In the rows, 128 means zero.
Each row of numbers stands for one object and depends on some of the facts below. Use the named rows to name the rest.

Some facts about the objects:
trubis χ batim; trubis χ bobrustun; kluplo χ raskamo; kluplo χ griflur; kluplo χ gotrar; kluplo χ stugrak; kluplo χ plopum
fuba χ gupo; stamok χ riplun; pobrum χ klinoflis; pobrum χ stegaskon; pobrum χ gugum; zekato χ dazu; zekato χ listos
tufi χ retok; tufi χ voskul; tufi χ fulor; tufi χ plutonik; redru χ druzu; redru χ dostu; sibri χ tuze
sibri χ gupa; bitru χ megi; bitru χ listos; bitru χ grarifluk; tekabis χ sibur; tekabis χ gufibrir; tekabis χ zibefa
tekabis χ riste; memim χ fetril; ditra χ redro; ditra χ fetril; ditra χ rudru; kluvuk χ plebru; kluvuk χ taflugra
kluvuk χ plopum; parize χ brulitran; gurem χ seklen; dusur χ gukis; dusur χ lifipe; dusur χ tuze; dusur χ regos
dusur χ mapluklis; fubraklu χ flevi; fubraklu χ saklik; vopitus χ flevi; vopitus χ batim; vopitus χ dragraflol; stepen χ traluk
goske χ tuze; pibak χ flevi; pibak χ ploro; totik χ ziskidre; totik χ bramak; totik χ traluk; totik χ stanim
totik χ riplun; totik χ dazu; totik χ linek; nezozis χ zeskas; nezozis χ safa; kudrem χ brafel; kudrem χ trudregi
kudrem χ plipil; dreser χ pliplukal; dreser χ fetril; grakam χ skona; grakam χ rudru; soskim χ ladrem; soskim χ gupa
soskim χ rudru; gritek χ trevu; gritek χ lefla; gritek χ bobrustun; pagok χ stiskodo; pagok χ pleguser; punos χ lefla
voklir χ skaruk; voklir χ plopum; gretran χ riste; deflezen χ kapen; deflezen χ bufu; deflezen χ penom; peflu χ klozo
peflu χ dastidrok; peflu χ diska; ziso χ ladrem; ziso χ skebran; korem χ tuze; korem χ fulor; korem χ stegaskon
suplum χ pliplukal; stastol χ godros; stastol χ nuku; stastol χ dostu; grefin χ drigruskem; grefin χ klaplil; dofli χ riska
dofli χ zuli; trogu χ zaklik; klofla χ trestal; klofla χ baklol; klofla χ flamina; klofla χ ropluvul; radrim χ skimu
radrim χ sibur; radrim χ gupo; testi χ nuku; vidak χ trudregi; vidak χ temas; vidak χ plopum; greplun χ brulitran
greplun χ saklik; klogek χ lasku; klogek χ gotrar; klogek χ dazu; poplum χ stiplol; poplum χ stiskodo; poplum χ tuze
poplum χ broflatris; roflem χ vebrinam; roflem χ nuku; grafus χ skaruk; grafus χ kluskom; grafus χ zuskal; grafus χ pliplukal
maplazos χ skona; maplazos χ skimu; maplazos χ rudru; skipu χ zuskal; skipu χ dula; skipu χ tubi; peplus χ listos
peplus χ rudru; peplus χ skebran; koges χ sibur; drafim χ klugeve; drafim χ mapluklis; bobro χ dastidrok; bobro χ safa
bobro χ kluklus; druplu χ gukis; druplu χ klibatrim; bizu χ riska; bizu χ nutran; nibro χ trestal; tefle χ vebrinam
bibrepon χ libir; bibrepon χ gupa; bibrepon χ riste; ruver χ kluskom; rofo χ truson; rofo χ plolol; rofo χ grarifluk
troge χ ladrem; troge χ zasin; troge χ druzu; vula χ riska; gobrar χ gostos; gobrar χ seklen; gobrar χ broflatris
gobrar χ luboflon; gobrar χ tubi; pites χ gruzoflan; pites χ tapize; pites χ gupo; benum χ skaruk; benum χ dastidrok
benum χ skotis; benum χ tredrin; benum χ noviplin; benum χ penom; pire χ zibefa; pire χ dostu; panak χ megi
panak χ klaplil; panak χ gupo; lakol χ gotrar; lakol χ brutilam; pleki χ vebrinam; pleki χ vogom; trazu χ zeskas
trazu χ truson; trazu χ skotis; kedrak χ kulol; kedrak χ trevu; kedrak χ graber; grofla χ truson; stuki χ ploman
stuki χ vebrinam; stuki χ drunotrer; votrubi χ klozo; votrubi χ gotrar; briko χ stanim; briko χ gugum; peplegre χ nazok
peplegre χ klabas; peplegre χ pleguser; peplegre χ stinor; peplegre χ ropluvul; zazuflo χ riska; zazuflo χ baklol; biger χ dragraflol
plustur χ riplun; plustur χ zasin; godros Φ b; trubis Φ a; flaklol Φ d; kluskom Φ b; fulor Φ d
gruzoflan Φ c; megi Φ b; nutran Φ a; trestal Φ c; kluplo Φ b; nuku Φ a; fuba Φ c
linek Φ d; stamok Φ a; gupa Φ c; stanim Φ c; pobrum Φ a; zekato Φ a; griplor Φ a
tufi Φ b; redru Φ a; sibri Φ b; lasku Φ d; bitru Φ a; tekabis Φ a; memim Φ b
drunotrer Φ d; ditra Φ c; kluvuk Φ c; batim Φ a; klozo Φ a; skotis Φ b; parize Φ b
plolol Φ c; gurem Φ d; dusur Φ d; fubraklu Φ b; ziskidre Φ a; rudru Φ b; kapen Φ b
vopitus Φ a; broflatris Φ d; skebran Φ a; truson Φ a; stepen Φ a; baklol Φ c; tubi Φ a
voskul Φ c; goske Φ c; skimu Φ c; klibatrim Φ a; ploro Φ a; graber Φ c; pibak Φ c
totik Φ c; plilaplal Φ a; nezozis Φ a; kudrem Φ c; saklik Φ d; dreser Φ a; bramak Φ b
diska Φ d; grakam Φ a; soskim Φ c; stugrak Φ a; gupo Φ a; gafin Φ a; gukis Φ d
gritek Φ d; ladrem Φ b; pagok Φ d; kulol Φ a; gugum Φ d; kozim Φ a; punos Φ a
druzu Φ b; dostu Φ b; voklir Φ a; gretran Φ c; deflezen Φ a; griflur Φ b; lufo Φ b
peflu Φ b; ziso Φ a; klinoflis Φ d; korem Φ d; suplum Φ b; trudregi Φ c; noviplin Φ b
zuskal Φ c; safa Φ d; libeklur Φ b; riplun Φ c; zasin Φ d; flevi Φ d; tuze Φ d
zibefa Φ a; stastol Φ c; klaplil Φ b; grefin Φ a; dofli Φ d; trogu Φ d; klofla Φ a
radrim Φ b; dazu Φ a; bobrustun Φ a; grarifluk Φ d; testi Φ b; pigru Φ d; pleguser Φ a
vidak Φ a; ropluvul Φ c; temas Φ a; greplun Φ c; plopum Φ b; fetril Φ a; skona Φ a
zuli Φ a; brulitran Φ a; pliplukal Φ d; stinor Φ d; tredrin Φ b; klogek Φ a; lefla Φ b
poplum Φ d; riska Φ c; traluk Φ b; roflem Φ b; grafus Φ a; gostos Φ d; maplazos Φ b
skipu Φ a; peplus Φ b; koges Φ a; drafim Φ c; bufu Φ d; redro Φ c; bobro Φ b
mapluklis Φ b; druplu Φ a; bizu Φ d; brutilam Φ a; nibro Φ c; klugeve Φ c; tefle Φ b
bibrepon Φ c; ruver Φ c; taflugra Φ c; ploman Φ b; rofo Φ a; kluklus Φ c; troge Φ a
stiplol Φ b; brafel Φ b; libir Φ a; luboflon Φ b; vula Φ c; vogom Φ a; gobrar Φ b
pites Φ b; tapize Φ d; plipil Φ b; stune Φ a; benum Φ b; skaruk Φ a; pire Φ b
raskamo Φ b; panak Φ a; lakol Φ d; pleki Φ b; listos Φ d; trazu Φ a; stegaskon Φ b
kedrak Φ a; plebru Φ a; dula Φ b; riste Φ b; sibur Φ a; gufibrir Φ a; flamina Φ c
grofla Φ b; zaklik Φ b; seklen Φ a; regos Φ a; zeskas Φ d; stiskodo Φ d; dragraflol Φ d
nazok Φ a; gegi Φ a; stuki Φ a; lifipe Φ b; gotrar Φ b; vebrinam Φ c; votrubi Φ c
trevu Φ a; klabas Φ a; plutonik Φ b; drigruskem Φ d; briko Φ c; peplegre Φ c; penom Φ c
retok Φ c; zazuflo Φ d; biger Φ b; plustur Φ d; dastidrok Φ c

Some objects and their rows:
[120 124 120 117 120 118 149 127 146 130 132 125 119 138 125 128 134 131
 124 136 127 142 125 144 119 150 113 128 123] : klugeve
[137 127 121 138 134 121 161 130 117 131 142 131 124 141 135 133 127 142
 128 137 129 123 124 120 123 143 113 132 121] : pagok
[129 125 121 121 125 120 142 132 118 137 140 131 121 138 130 131 128 137
 123 137 131 124 128 119 125 119 118 132 122] : flaklol
[120 125 125 126 126 134 130 128 117 126 126 130 129 138 130 130 131 132
 130 137 128 124 131 133 123 117 132 129 128] : kozim
[120 125 126 128 127 134 130 128 117 127 124 129 129 138 129 128 131 134
 130 137 128 123 131 133 122 118 133 129 128] : gafin
[119 123 123 126 121 138 129 133 123 135 115 135 123 139 137 128 127 133
 127 137 132 133 126 143 119 105 168 133 122] : temas
[119 128 120 145 129 138 130 129 118 131 117 141 147 140 136 128 128 132
 139 137 130 122 125 131 128 105 139 130 131] : klogek
[119 124 129 117 124 126 131 128 118 129 126 129 139 138 119 128 129 133
 119 142 129 147 151 122 121 149 160 127 129] : batim
[118 127 122 164 122 132 129 134 115 128 123 129 126 140 138 131 128 132
 136 137 136 122 136 132 130 109 126 125 153] : nezozis
[118 127 134 116 122 117 130 131 137 130 135 132 117 138 118 136 131 131
 119 137 133 122 131 126 119 101 113 127 122] : godros
[120 127 120 159 124 133 131 133 117 132 118 138 134 139 139 129 128 133
 140 137 134 122 127 138 126 107 138 127 141] : voklir
[118 127 123 134 123 135 130 135 140 137 123 125 114 138 119 130 128 132
 118 138 143 124 134 126 120 122 116 126 133] : tredrin
[119 123 122 117 126 141 137 127 125 125 128 126 123 138 124 129 143 132
 121 137 127 137 126 145 118 148 119 135 130] : klibatrim
[119 129 122 151 124 136 129 130 116 128 124 129 137 141 135 129 129 132
 136 138 132 123 136 125 132 111 126 126 143] : rofo
[119 130 121 137 132 138 130 128 116 129 119 137 151 141 133 129 130 132
 139 136 128 122 128 125 132 108 132 129 131] : zekato
[118 125 143 117 123 117 133 137 130 126 148 145 113 138 118 144 129 131
 119 137 138 123 132 138 119  93 114 125 125] : ploman
[125 124 124 118 125 117 151 133 128 138 144 129 127 138 120 130 128 135
 119 136 135 154 148 120 124 144 148 128 121] : dragraflol
[132 124 119 117 125 129 152 127 137 135 138 127 120 138 125 136 133 137
 118 137 127 138 123 121 119 142 117 141 120] : fulor
[118 134 134 122 131 117 139 137 120 128 136 156 123 143 118 143 127 132
 124 137 138 124 126 131 124  93 113 124 134] : roflem

Rows to name:
No name comes twice in this set of rows, the named rows included.
[120 136 132 123 131 116 138 134 123 130 132 153 126 144 118 142 128 132
 124 136 137 124 125 127 126  95 113 125 132]	testi
[119 124 145 116 130 118 130 135 116 126 153 148 114 138 117 136 134 132
 125 137 130 123 140 149 118  92 127 124 126]	vogom
[125 123 120 115 122 126 134 132 129 143 132 129 120 139 131 130 128 135
 121 137 132 131 128 119 123 114 138 136 120]	lasku
[118 137 119 158 121 134 133 133 133 147 115 139 135 142 122 128 128 132
 124 137 142 122 122 125 126 105 120 130 130]	kluplo
[202 125 118 152 121 194 146 127 119 148 118 251 114 138 162 229 131 205
 126 144 134 124 168 129 118  95 114 126 161]	trogu
[118 123 140 118 120 120 136 129 125 125 155 133 114 138 117 145 128 133
 127 137 133 122 139 148 118  93 115 124 121]	vebrinam
[122 132 118 125 128 140 153 127 143 137 118 138 145 146 117 133 129 131
 122 137 127 123 122 127 121 137 114 137 131]	tufi
[119 125 133 117 134 132 136 132 138 126 134 132 128 141 121 128 131 132
 119 138 138 172 155 119 121 122 170 125 130]	brulitran
[121 137 119 134 125 136 143 128 132 135 120 132 139 147 117 130 128 132
 121 136 130 123 121 123 125 126 113 132 133]	sibri
[125 124 140 120 130 118 142 140 118 127 170 149 113 138 117 152 128 138
 120 137 134 122 136 129 120  93 116 125 122]	drunotrer
[119 127 118 144 121 117 137 128 132 152 115 141 141 138 144 131 128 131
 146 137 139 126 121 142 121  98 145 126 121]	kudrem
[124 124 125 117 127 119 152 133 133 136 147 129 124 138 120 128 128 136
 119 137 137 159 149 121 123 140 149 127 120]	flevi
[118 124 119 127 137 137 148 126 119 126 122 138 143 142 128 128 135 133
 134 137 128 124 122 142 121 140 114 133 144]	druplu
[119 124 139 117 128 116 129 131 116 125 143 140 116 139 117 133 136 133
 125 137 128 123 139 141 119  96 131 126 123]	nuku

Now the same objects, written a new way:
Some objects and their rows:
[134 130 128 130 146 132 136 137 119 109 131 132 126 130 112 133 147 143
 130 122 117 130 131 128 120 137 125 144 126 130 133 126 137 131 121 129
 131 126 136 124 104 125 136 148 136 129 133 129 123 122] : klofla
[100 153 150 128 110 137 131  52 107 160 123 113 109 150 139 110 101 142
 127 121 136 121 133 159 169 124 115 105 122  98 118 127 101 105 129 144
 128 171 123 150 109 131 104 149 116 105 123 129 131 154] : pliplukal
[117 145 132 119 234 150 137  93 121  81 111 127 138  97 102  93 148 150
 170 117 105 107 117 127 100 164 115 159 134 100 139 119  97 109 118 118
  96 180 109 110 166 140  94 101 162  81 127 104 125 136] : riska
[131 133 128 127 133 130 123 110 135 138 121 125 123 121 143  94 111 127
 124 130 136 130 126 130 120 125 120 122 124 131 126 128 128 126 136 130
 110 130 116 104 141 132 112 108 128 119 125 120 129 122] : taflugra
[117 128 122 125 124 129 123 126 135 135 122 121 128 122 137 134 122 118
 135 128 125 125 128 121 139 122 137 118 132 121 122 130 113 118 130 123
 139 140 117 130 142 139 120 113 117 123 130 135 128 130] : noviplin
[133 127 122 122 138 138 128 120 132 130 125 130 117 120 149 129 125 130
 130 123 125 137 132 135 112 117 130 134 114 126 126 137 143 124 123 132
 106 118 117 118 127 140 129 119 114 131 137 134 121 122] : klozo
[151 116 144 133 111 115 124 113 133 139 131 126 124 143 103 224 180 131
 117 135 133 170 127 142  95 146 106 146 140 118 112 127 145 145 120 121
 122 142 140  64  88  99 139 125 126 162 123 141 106 153] : panak
[131 132 115 115 125  95  98 210 120 118 122 136 165 162 103 132 157 100
 116 130 106 106 120 140 143 120 126 132 131 106 130 128  95 140 124 124
 118  63 134 117 140 108 132 145 144 153 135 125 136 141] : peplus
[124 127 127 127 132 133 126 120 129 123 131 128 120 118 134 138 122 141
 131 138 125 138 129 127 122 121 132 129 116 127 123 136 140 125 132 132
 122 132 130 129 121 136 126 117 120 117 131 131 126 128] : seklen
[117 127 123 126 124 129 122 127 135 133 122 123 130 121 135 136 124 116
 135 130 125 124 127 118 138 123 138 118 132 123 123 130 114 118 131 123
 142 141 118 131 143 138 122 110 116 123 128 135 128 130] : luboflon
[125 131 121 123 131 141 130 107 132 151 113 123 120 130 158 113 126 102
 133 102 128 121 135 133 128 118 129 122 132 121 128 129 118 113 115 129
 122 125  92 117 136 142 120 126 105 144 136 140 121 115] : plopum
[123 125 134 122 122 133 134 107 132 137 131 126 134 122 140 137 112 130
 130 131 139 129 127 136 130 129 136 125 130 118 131 133 128 124 129 127
 111 139 134 148 151 136 126 121 121 116 125 126 134 144] : bufu
[142 125 120 130 107 131 131 161 125 131 126 126 146 131 117 144 143 120
 117 123 117 122 133 127 141 132 126 134 156 140 133 120 116 133 128 117
 149 118 126 105 117 133 138 158 135 132 128 140 120 115] : grofla
[142 131 126 129 134 138 138 124 119 130 126 133 116 140 135 116 143 127
 122 104 124 132 138 140 115 126 117 139 123 134 134 126 147 130 112 136
 118 108 119 112  97 127 139 159 123 153 138 135 118 110] : vidak
[136 128 126 135 128 130 134 139 117 116 136 135 125 132 116 139 142 130
 123 126 122 130 131 127 121 130 119 136 123 143 132 129 148 133 125 132
 129 117 128 130 103 125 142 146 133 138 125 131 125 118] : pobrum
[116 126 123 126 126 128 122 128 135 132 122 122 130 122 134 136 124 117
 137 131 124 124 127 119 139 123 139 118 132 123 123 130 113 119 130 122
 140 140 117 130 142 137 122 113 118 124 129 135 128 130] : libeklur
[122 128 126 128 133 133 124 119 128 121 132 129 120 116 133 145 122 134
 134 140 124 136 128 127 119 121 131 127 112 131 121 138 143 123 133 132
 117 134 124 134 125 137 128 110 121 119 125 130 127 129] : regos
[144 132 127 134 128 126 133 138 126 130 126 131 131 134 124  90 131 128
 114 119 132 124 128 127 122 135 112 132 137 146 136 118 132 139 130 129
 128 112 126 101 122 120 127 144 142 133 125 120 129 111] : briko
[135 130 125 158 115 129 137 131  99 110 144 143 137 130 104 137 134  81
 118 132 138 101 122 119 106 139  78 114 126 188 139 131 163 127 135 133
 113 122  73 143 130 122 152 124 154 146  73 114 140 110] : goske

Rows to name:
No name comes twice in this set of rows, the named rows included.
[137 120 128 128 128 122 150 144 128 129 134 137 141 140 134  98 133 133
 116 103 139 122 131 117 136 139 149 138 130 130 150 121 138 141 115 131
 137  99 151 145 136 120 137 164 122 136 137 123 139 124]	plustur
[134 113 143 137 107  97 122 117 141 148 124 122 130 156 100 216 191 112
 120 122 141 162 122 118 115 153 120 131 149 107 113 120 121 142 115 116
 154 150 139  73 103  86 128 115 115 174 123 142 114 162]	radrim
[117 126 124 123 123 132 117 130 136 130 124 121 125 119 132 139 116 115
 143 136 125 123 127 124 134 119 134 118 135 123 120 128 109 120 131 121
 140 145 120 146 139 135 128 109 128 131 129 133 127 129]	ploman
[127 124 132 122 119 135 135 108 131 139 131 126 135 121 141 137 113 132
 127 130 137 128 128 137 131 129 136 127 133 120 132 132 127 126 129 127
 113 137 133 143 149 138 127 125 120 115 125 127 132 142]	safa
[149 127 124 130 117 135 135 150 121 122 134 131 134 129 119 145 140 144
 115 130 116 136 135 136 125 130 122 145 136 141 132 126 142 138 129 127
 129 112 138 103  98 133 143 161 134 126 131 136 117 114]	trazu
[143 123 117 134  91 128 134 184 127 125 134 123 158 122 105 151 134 147
 108 142 111 123 133 111 162 135 142 135 165 152 134 118 113 139 145 112
 172 124 152 103 115 142 137 169 139  96 127 140 123 113]	fubraklu
[132 122 132 120 116 133 131 116 133 139 132 126 142 120 140 148 116 129
 125 135 135 131 127 141 128 129 133 130 136 118 130 133 126 128 131 124
 106 131 133 134 154 138 127 121 124 115 124 128 131 145]	grarifluk
[124 140 132 130 127 130 125  98 129 143 120 123 118 126 140  90 107 134
 124 130 136 128 127 134 131 125 116 117 124 129 123 126 121 122 138 133
 120 142 118 108 132 131 107 114 128 112 123 121 128 126]	zuskal
[141 124 112 117 137 145 130 126 139 149 110 129 129 126 169 109 131  87
 132  92 128 121 135 138 110 115 129 130 134 125 134 131 124 120 107 126
 104  99  83 107 152 145 129 122 104 161 142 141 119 108]	gotrar
[140 125 132 132 125 125 130 132 124 123 132 131 124 136 113 159 152 136
 122 128 123 142 131 134 115 134 118 140 129 131 124 127 143 136 123 128
 128 124 137 108  98 117 139 142 131 144 129 134 118 130]	grefin
[150 128 122 130 135 124 138 148 132 131 123 135 133 134 135  71 133 124
 110 108 133 124 130 124 119 133 123 137 133 146 143 118 138 142 124 130
 124  92 128  97 130 121 127 148 135 138 135 121 129 103]	totik
[123 133 123 118 124  88  93 199 119 121 123 133 161 167  96 149 165 102
 118 135 109 113 118 141 144 125 121 128 129  99 122 128  91 139 126 124
 121  77 136 117 135  99 127 137 143 155 131 125 135 154]	maplazos
[122 122 128 126 117 125 119 118 138 140 122 120 131 124 130 168 136 116
 133 135 129 134 126 123 128 128 132 121 139 118 116 130 114 123 129 119
 135 149 119 110 137 130 120 105 116 131 125 138 121 141]	klaplil
[122 156 134 123 124  98  97 153 105 132 120 130 141 173 100  84 134 125
 107 134 115 109 121 160 153 122  93 118 120 104 121 122  93 133 136 141
 107  90 133 108 113 100 109 153 157 132 126 111 137 146]	ditra
[156 119 148 137 107 108 123  98 140 153 124 124 127 146 104 192 175 122
 109 132 148 167 122 140  93 155  91 137 153 122 113 117 133 148 126 119
 120 149 133  41 101  88 125 113 134 163 113 130 110 154]	fuba

Now the same objects, written a new way:
Some rows with their names:
[ 92 164 151 157 128 125 146 117 122 187 112  72 105 120 120 173 119 139
 137 109 139 160 135 119 114  78 109 138 160 126] : riste
[132 125  84 127 137  61 125 143 100 176  88 109 142 158 135 206 153 134
 189 153 152 134 116 157 131  94  93 134 156  99] : sibri
[126 173 160 170 123 136 141 134 112 176 105  80 125 107 143 185 106 138
 113 100 159 184 126 159 101  79 122 130 141 117] : seklen
[ 83 154 159 146 148 117 135 141 127 179 124  78 105 125 110 169 117 139
 131  97 149 165 119 112 101  73 126 137 151 105] : griflur
[125 139 110 139  92 105 126  63  99 224 114  69  98 142 148 171  88 143
 156  86 107 123 108 144  58  57  94  96 136  61] : tefle
[ 65 126 131 149 149 134 145 122 121 146 129  67  61 139 140 192  97 119
 143  78 158 152 130 159 112  85 134 152 153 109] : rudru
[146 146 168 160 125 132 154  85 115 188 137  65 130 127 160 122  57 154
 133  71 115 135 129 151  87  66 113 102 126  81] : vebrinam
[ 85 146 160 147 139 137 128 133 123 171 127  89 117 125 115 176 110 137
 125  85 143 158 136 114 103  83 120 138 143 107] : kapen
[116 165 165 154 147 122 135 158 115 161 115  85 125 112 144 181 103 138
 115  92 169 185 107 158  96  78 133 134 136  95] : regos
[120 170 192 168 140 113 135 158 132 171 127  65 103 109 124 177  92 122
 164  95 159 169 120 130 102  79 133 134 129 116] : grarifluk
[142 183 180 191  87 142 152 113 127 197 100  59 116  99 130 187  98 124
 163 116 134 158 159 128 124  83  96 134 142 159] : zeskas
[139 181 185 181 106 132 143 131 129 190 105  60 113 103 124 180  97 123
 164 109 141 161 146 128 117  80 107 133 138 143] : safa
[ 89 119 128 122 129 105 106 131 103 200 116 104 111 133 126 196 121 115
 149 107 143 149 116 135  56  93 124 122 121  94] : pire
[117 168 165 161 137 139 137 143 115 165 114  85 127 108 143 187 100 138
 109  89 163 184 121 160  93  83 125 131 137 104] : klabas
[140 171 179 172 116 128 136 136 126 175 117  71 126 109 129 183  96 125
 165 103 148 159 142 132 125  83 109 135 136 133] : fulor
[124 140 131 154 101 128 120 125  92 201  93 106 131 106 152 220 116 110
 128 122 154 175 126 179  56 102 113 117 116 126] : rofo
[115 139 127 152 117 110 128 133  92 195  97  92 108 109 151 212 116 106
 133 122 163 181 113 189  55  94 126 119 120 117] : zekato
[132 153 123 162  93 121 138 117  93 209  85  92 118 108 149 205 121 119
 133 133 151 174 127 178  69  89 109 115 129 131] : deflezen
[103 171 181 168 125 145 145 138 113 188 106  85 126  90 146 195 115 126
 105 108 159 197 136 150  81  98 123 127 133 127] : gupo

Which object is each row?
No name comes twice in this set of rows, the named rows included.
[164 171 157 164 146  79 139 173 130 155 102  76 147 135 135 182 119 142
 197 128 161 149 116 139 162  82  99 145 155 108]	tuze
[150 151 134 163 112 128 136 180 124 161 125 100 106 144  69 104  77 141
  98  95 153 148 106 151 100  46 154 136 102 161]	riska
[181 120  99 147 125  81 153 127  93 187  81 113 178 146 151 172 138 131
 181 172 144 125 143 180 138 101  82 123 136 135]	goske
[107 109  97 157 111 132 140 105  86 161  99  84  69 126 185 234  96  90
 148 104 167 168 123 237  76 103 131 135 126 124]	grakam
[120 138 119 132 114  80 122  77 104 221 121  64  88 149 150 163  82 150
 159  80 114 127  83 145  44  51 107  94 134  34]	roflem

